Here is a tiny trained network, its code and every weight. The questions are about switching its units off for an input and a target symbol, where a switched-off unit gives its printed mean instead of its output.

import numpy as np


def w(rows, s, z=0):
    codes = np.array(rows[::2]) - 128.0
    scale = np.full(codes.shape[1], s)
    scale[-1] = z or s
    return codes * scale


def f(y):
    return y / 2 * (1 + np.tanh(0.7978845608 * (y + 0.044715 * y**3)))


def softmax(a):
    e = np.exp(a - a.max(-1, keepdims=True))
    return e / e.sum(-1, keepdims=True)


def log_softmax(a):
    a = a - a.max(-1, keepdims=True)
    return a - np.log(np.exp(a).sum(-1, keepdims=True))


def net(x, mask):
    ids = ['ΠΣΦΨβγδθμ'.index(c) for c in x.split()]
    T = len(ids)
    res = E[ids] + P[:T]
    r = res
    for j in range(2):
        rows = slice(3 * j, 3 * j + 3)
        q, k, v = (r @ M[0][rows].T for M in (Q, K, V))
        z = softmax(np.where(np.tri(T) > 0, q @ k.T / 3**0.5, -1e9)) @ v
        o = O[0][rows]
        res = res + np.where(mask[j], z, o[:, -1]) @ o[:, :-1]
    y = f(res @ A[0][:, :-1].T + A[0][:, -1])
    res = res + np.where(mask[2:6], y, B[0][:, -1]) @ B[0][:, :-1]
    return log_softmax(res[-1] @ U[:, :-1].T + U[:, -1])


Q, K, V, O, A, B = {}, {}, {}, {}, {}, {}
E = w([
[168,1,147],'Π',
[247,99,140],'Σ',
[202,166,151],'Φ',
[187,179,90],'Ψ',
[113,165,200],'β',
[151,190,108],'γ',
[160,170,155],'δ',
[70,27,41],'θ',
[139,139,218],'μ',
],0.0068)
P = w([
[170,253,170],'0',
[157,64,166],'1',
[159,68,159],'2',
[161,77,165],'3',
[162,80,169],'4',
[162,82,173],'5',
[163,81,171],'6',
[161,85,173],'7',
[163,88,176],'8',
[166,88,177],'9',
[172,88,180],'10',
],0.0071)
Q[0] = w([
[4,88,63],'h0',
[102,83,56],'h0',
[113,42,154],'h0',
[75,122,49],'h1',
[161,85,89],'h1',
[39,60,69],'h1',
],0.024)
K[0] = w([
[42,79,71],'h0',
[123,82,73],'h0',
[122,41,138],'h0',
[145,65,183],'h1',
[79,98,126],'h1',
[133,3,123],'h1',
],0.029)
V[0] = w([
[117,86,88],'h0',
[214,133,152],'h0',
[152,173,102],'h0',
[114,254,88],'h1',
[16,181,191],'h1',
[122,88,211],'h1',
],0.023)
O[0] = w([
[123,129,74,52],'h0',
[62,106,168,220],'h0',
[118,177,162,159],'h0',
[126,243,131,246],'h1',
[252,171,182,164],'h1',
[133,51,186,141],'h1',
],0.024,0.014)
A[0] = w([
[236,19,107,69],'n0',
[17,212,5,5],'n1',
[254,250,11,43],'n2',
[241,71,231,57],'n3',
],0.0084,0.003)
B[0] = w([
[163,222,108,171],'n0',
[4,146,86,181],'n1',
[223,35,39,251],'n2',
[96,65,169,249],'n3',
],0.015,0.02)
U = w([
[80,4,97,202],'Π',
[50,123,130,18],'Σ',
[112,237,148,48],'Φ',
[94,154,70,124],'Ψ',
[184,61,123,73],'β',
[153,104,39,123],'γ',
[210,242,135,178],'δ',
[112,156,127,253],'θ',
[125,143,200,84],'μ',
],0.0041,0.0045)

Each question gives the input, a string of symbols that net reads in full, and the target symbol t.
The units are the heads (3 rows each of Q, K, V and O) and the neurons (one row each of A and B). Each row of codes is followed by its name. A weight is (code - 128) times the scale printed after its matrix; where a second scale follows, it is the last column's (O, A, B and U).
mask holds one flag per unit, heads first, then neurons. A switched-off unit (its flag False) gives its mean, the last column of its rows in O or B, instead of its output. The means were averaged over made-up inputs and are rounded, as every weight is.
A unit's drop is (log p(t) with every unit on - log p(t) with that unit switched off) / (log p(t) with every unit on - log p(t) with every unit switched off).
The circuit of an input: a set's keep is (log p(t) with only the set's units on - log p(t) with every unit switched off) / (log p(t) with every unit on - log p(t) with every unit switched off). Starting from all 6 units, units are removed one at a time, each time the one whose removal leaves the highest keep (on an exact tie, the one counted first), for as long as the keep stays at least 0.8.
units of the circuit, in order: the units of the circuit, biggest drop first
unit that matters most: the unit with the biggest drop
top k neurons: the k neurons with the biggest drops, biggest first
which heads matter: for each layer, one digit per head in row order, 1 if its drop is at least 0.15 and else 0, layers parted by /
drop when u is switched off: that unit's drop, to one decimal
input β β γ Φ γ δ Φ, target β: which heads matter : 01
input Ψ γ μ Φ, target Ψ: units of the circuit, in order : [h1; n1; n2]
input Π Σ γ Ψ δ δ μ θ Ψ δ, target Π: units of the circuit, in order : [h1]
input Π Φ δ β, target Π: which heads matter : 01
input γ μ δ Π Π Σ Π Φ μ μ, target γ: top 2 neurons : [n2; n1]
input γ δ Π β γ β, target γ: top 2 neurons : [n2; n1]
input δ Π δ δ δ δ θ δ μ μ, target δ: units of the circuit, in order : [h1; n3]
input γ β Σ, target γ: units of the circuit, in order : [h1; n2]
input Φ β Φ Σ, target Φ: units of the circuit, in order : [h1; h0; n2]
input β μ δ γ β δ Σ, target β: units of the circuit, in order : [h1; n2; n3]
input β δ δ δ γ, target β: top 2 neurons : [n2; n3]
input Σ β β Φ Ψ Σ, target Σ: top 2 neurons : [n2; n1]
input Ψ μ β Φ δ Π δ Π Ψ μ, target Ψ: top 3 neurons : [n1; n2; n3]
input Ψ δ δ, target Ψ: top neuron : [n1]
input Σ δ β θ β, target Σ: top 2 neurons : [n2; n1]
input δ Φ μ δ δ Π Σ θ Φ Σ Σ, target δ: drop when n2 is switched off : 0.0
input Φ β Π δ θ Π δ Π Π μ, target Φ: drop when n2 is switched off : 0.3
input γ μ β β δ δ, target γ: drop when n1 is switched off : 0.1
input δ Ψ μ μ μ γ, target δ: top 2 neurons : [n3; n1]
input β γ δ δ Φ β Φ Π μ, target β: unit that matters most : h1
